Below is a small trained network, with its code and all its weights. Each question gives an input and a class and asks what happens when units are switched off, that is, made to give their printed mean instead of their output.

import numpy as np


def w(rows, s, z=0):
    codes = np.array(rows[::2]) - 128.0
    scale = np.full(codes.shape[1], s)
    scale[-1] = z or s
    return codes * scale


def f(y):
    return y / 2 * (1 + np.tanh(0.7978845608 * (y + 0.044715 * y**3)))


def log_softmax(a):
    a = a - a.max(-1, keepdims=True)
    return a - np.log(np.exp(a).sum(-1, keepdims=True))


def net(x, mask):
    res = np.array(x, float).reshape(1, 3) / 4 @ E
    y = f(res @ A[0][:, :-1].T + A[0][:, -1])
    res = res + np.where(mask, y, B[0][:, -1]) @ B[0][:, :-1]
    return log_softmax(res[-1] @ U[:, :-1].T + U[:, -1])


A, B = {}, {}
E = w([
[113,150,113,247],'x0',
[127,44,77,149],'x1',
[39,128,118,107],'x2',
],0.012)
A[0] = w([
[124,105,161,129,208],'N1',
[129,130,119,140,106],'N2',
[152,67,136,24,91],'N3',
[91,51,130,140,96],'N4',
[137,143,108,102,93],'N5',
[122,126,154,140,70],'N6',
[139,122,88,130,70],'N7',
[130,170,145,123,29],'N8',
[103,164,162,120,33],'N9',
[167,148,108,128,14],'N10',
[121,136,115,123,169],'N11',
[129,174,140,115,78],'N12',
[130,137,113,139,85],'N13',
[134,120,115,70,119],'N14',
[195,127,115,131,83],'N15',
[123,173,136,116,14],'N16',
[146,129,132,133,20],'N17',
[120,122,145,162,93],'N18',
[156,112,123,95,48],'N19',
[123,48,121,139,3],'N20',
[127,185,135,114,82],'N21',
[132,82,102,130,30],'N22',
[107,121,139,127,101],'N23',
[125,203,157,112,25],'N24',
[118,149,112,185,98],'N25',
[43,102,108,109,92],'N26',
[109,111,124,193,84],'N27',
[3,134,119,102,2],'N28',
[227,132,116,125,64],'N29',
[170,130,123,128,84],'N30',
[177,129,132,139,49],'N31',
[136,106,124,89,60],'N32',
[120,79,118,143,110],'N33',
[115,143,135,177,89],'N34',
[94,136,124,192,83],'N35',
[151,50,77,120,75],'N36',
[206,86,155,141,106],'N37',
[82,130,131,121,6],'N38',
[122,136,116,153,154],'N39',
[132,119,120,127,139],'N40',
[115,103,147,62,135],'N41',
],0.02,0.0029)
B[0] = w([
[137,124,122,123,140],'N1',
[136,125,118,132,132],'N2',
[114,89,4,144,252],'N3',
[119,211,168,123,184],'N4',
[127,128,108,134,140],'N5',
[126,137,122,126,127],'N6',
[152,145,129,123,137],'N7',
[146,179,135,108,151],'N8',
[129,176,154,123,157],'N9',
[132,113,159,124,141],'N10',
[155,121,130,119,134],'N11',
[135,186,130,123,158],'N12',
[137,125,120,141,130],'N13',
[113,110,71,149,186],'N14',
[119,83,185,126,175],'N15',
[107,176,140,130,149],'N16',
[114,123,140,131,127],'N17',
[130,113,95,141,149],'N18',
[134,111,113,134,158],'N19',
[129,228,139,110,175],'N20',
[119,201,130,126,165],'N21',
[121,192,138,118,158],'N22',
[92,116,134,118,133],'N23',
[131,248,140,125,185],'N24',
[127,93,57,124,186],'N25',
[124,66,217,147,201],'N26',
[115,111,50,129,189],'N27',
[144,22,245,125,220],'N28',
[134,56,211,130,202],'N29',
[96,108,155,143,151],'N30',
[111,92,163,112,158],'N31',
[156,118,92,127,163],'N32',
[130,184,138,137,164],'N33',
[145,97,70,120,172],'N34',
[138,90,50,123,192],'N35',
[129,254,158,109,200],'N36',
[131,67,209,135,195],'N37',
[114,107,164,140,148],'N38',
[120,112,96,134,152],'N39',
[149,132,130,116,133],'N40',
[147,100,61,120,205],'N41',
],0.034,0.014)
U = w([
[169,102,7,141,77],'0',
[160,75,193,139,66],'1',
[166,244,117,114,249],'2',
],0.011,0.002)

Each question gives the input, the list of numbers given to net, and the class t.
The units are the neurons (one row each of A and B). Each row of codes is followed by its name. A weight is (code - 128) times the scale printed after its matrix; where a second scale follows, it is the last column's (A, B and U).
mask holds one flag per neuron, in row order. A switched-off neuron (its flag False) gives its mean, the last column of its row in B, instead of its output. The means were averaged over made-up inputs and are rounded, as every weight is.
A unit's drop is (log p(t) with every unit on - log p(t) with that unit switched off) / (log p(t) with every unit on - log p(t) with every unit switched off).
The circuit of an input: a set's keep is (log p(t) with only the set's units on - log p(t) with every unit switched off) / (log p(t) with every unit on - log p(t) with every unit switched off). Starting from the 12 units with the biggest drops (on a tie, the unit counted first), units are removed one at a time, each time the one whose removal leaves the highest keep (on an exact tie, the one counted first), for as long as the keep stays at least 0.8.
units of the circuit, in order: the units of the circuit, biggest drop first
top k neurons: the k neurons with the biggest drops, biggest first
drop of u: that unit's drop, to one decimal
input [4,-1,-5], class 1: units of the circuit, in order	N3
input [7,-8,5], class 2: top 4 neurons	N24, N3, N9, N21
input [5,5,6], class 1: top 2 neurons	N28, N26
input [-8,-4,8], class 0: top 3 neurons	N3, N41, N14
input [-5,-4,-5], class 0: top 3 neurons	N3, N28, N26
input [-8,-4,-8], class 0: top 3 neurons	N3, N28, N41
input [3,6,-7], class 1: top 2 neurons	N37, N29
input [-6,-7,-6], class 2: top 3 neurons	N24, N28, N21
input [-8,-8,1], class 0: top 4 neurons	N3, N41, N14, N36
input [4,5,5], class 1: top 3 neurons	N28, N26, N3
input [6,-2,7], class 1: top 4 neurons	N28, N3, N26, N41
input [-5,2,7], class 1: drop of N26	4.1
input [-6,-4,-5], class 0: drop of N3	4.4
input [5,-8,-6], class 2: units of the circuit, in order	N24
input [2,5,-7], class 1: drop of N15	0.0
